Here is a tiny trained network, its code and every weight. The questions are about switching its units off for an input and a class, where a switched-off unit gives its printed mean instead of its output.

import numpy as np


def w(rows, s, z=0):
    codes = np.array(rows[::2]) - 128.0
    scale = np.full(codes.shape[1], s)
    scale[-1] = z or s
    return codes * scale


def f(y):
    return np.maximum(y, 0)


def log_softmax(a):
    a = a - a.max(-1, keepdims=True)
    return a - np.log(np.exp(a).sum(-1, keepdims=True))


def net(x, mask):
    res = np.array(x, float).reshape(1, 2) / 4 @ E
    y = f(res @ A[0][:, :-1].T + A[0][:, -1])
    res = res + np.where(mask, y, B[0][:, -1]) @ B[0][:, :-1]
    return log_softmax(res[-1] @ U[:, :-1].T + U[:, -1])


A, B = {}, {}
E = w([
[78,186,207,77,144,45,89,130,151,98],'x0',
[58,60,125,116,71,98,157,74,241,253],'x1',
],0.011)
A[0] = w([
[153,141,139,129,112,139,107,110,137,132,67],'N1',
[157,169,148,100,145,169,147,144,108,86,36],'N2',
[113,97,68,181,124,254,153,114,108,143,161],'N3',
[179,118,28,191,143,201,182,123,111,175,179],'N4',
[89,199,199,82,153,53,50,116,132,130,197],'N5',
[78,80,135,131,62,113,145,14,211,214,10],'N6',
[118,155,153,80,196,75,99,120,147,128,144],'N7',
[142,170,124,143,200,164,97,170,117,100,49],'N8',
[174,160,160,174,178,146,95,148,55,88,46],'N9',
],0.0078,0.0013)
B[0] = w([
[132,130,161,146,110,194,133,97,140,113,128],'N1',
[119,91,158,126,232,115,99,113,124,217,165],'N2',
[61,129,163,44,35,74,244,186,144,98,193],'N3',
[66,146,174,87,25,7,206,222,253,55,202],'N4',
[25,70,198,67,77,46,233,189,163,17,202],'N5',
[234,179,45,230,219,185,23,74,72,164,247],'N6',
[58,120,177,69,82,101,119,210,143,62,169],'N7',
[158,124,114,186,190,180,14,92,83,138,172],'N8',
[124,119,65,202,190,203,88,116,61,236,193],'N9',
],0.0055,0.015)
U = w([
[92,141,160,93,66,73,204,152,161,64,249],'0',
[176,147,92,190,201,168,10,93,106,212,7],'1',
],0.012,0.0017)

Each question gives the input, the list of numbers given to net, and the class t.
The units are the neurons (one row each of A and B). Each row of codes is followed by its name. A weight is (code - 128) times the scale printed after its matrix; where a second scale follows, it is the last column's (A, B and U).
mask holds one flag per neuron, in row order. A switched-off neuron (its flag False) gives its mean, the last column of its row in B, instead of its output. The means were averaged over made-up inputs and are rounded, as every weight is.
A unit's drop is (log p(t) with every unit on - log p(t) with that unit switched off) / (log p(t) with every unit on - log p(t) with every unit switched off).
k most important neurons: the k neurons with the biggest drops, biggest first
drop of u: that unit's drop, to one decimal
input [-7,5], class 0: most important neuron : N4
input [-6,4], class 0: 2 most important neurons : N4, N3
input [-2,3], class 1: 2 most important neurons : N5, N6
input [7,-8], class 1: 4 most important neurons : N9, N8, N4, N3
input [0,-2], class 1: 2 most important neurons : N4, N5
input [2,3], class 1: 3 most important neurons : N4, N3, N6
input [-4,-4], class 0: 2 most important neurons : N6, N4
input [-4,6], class 1: 2 most important neurons : N6, N5
input [-8,8], class 0: 3 most important neurons : N4, N3, N9
input [4,5], class 1: 2 most important neurons : N6, N4
input [-7,-7], class 0: 2 most important neurons : N4, N3
input [-7,-5], class 0: 3 most important neurons : N4, N3, N6
input [-4,8], class 1: drop of N6 : 5.8
input [3,-6], class 1: most important neuron : N9
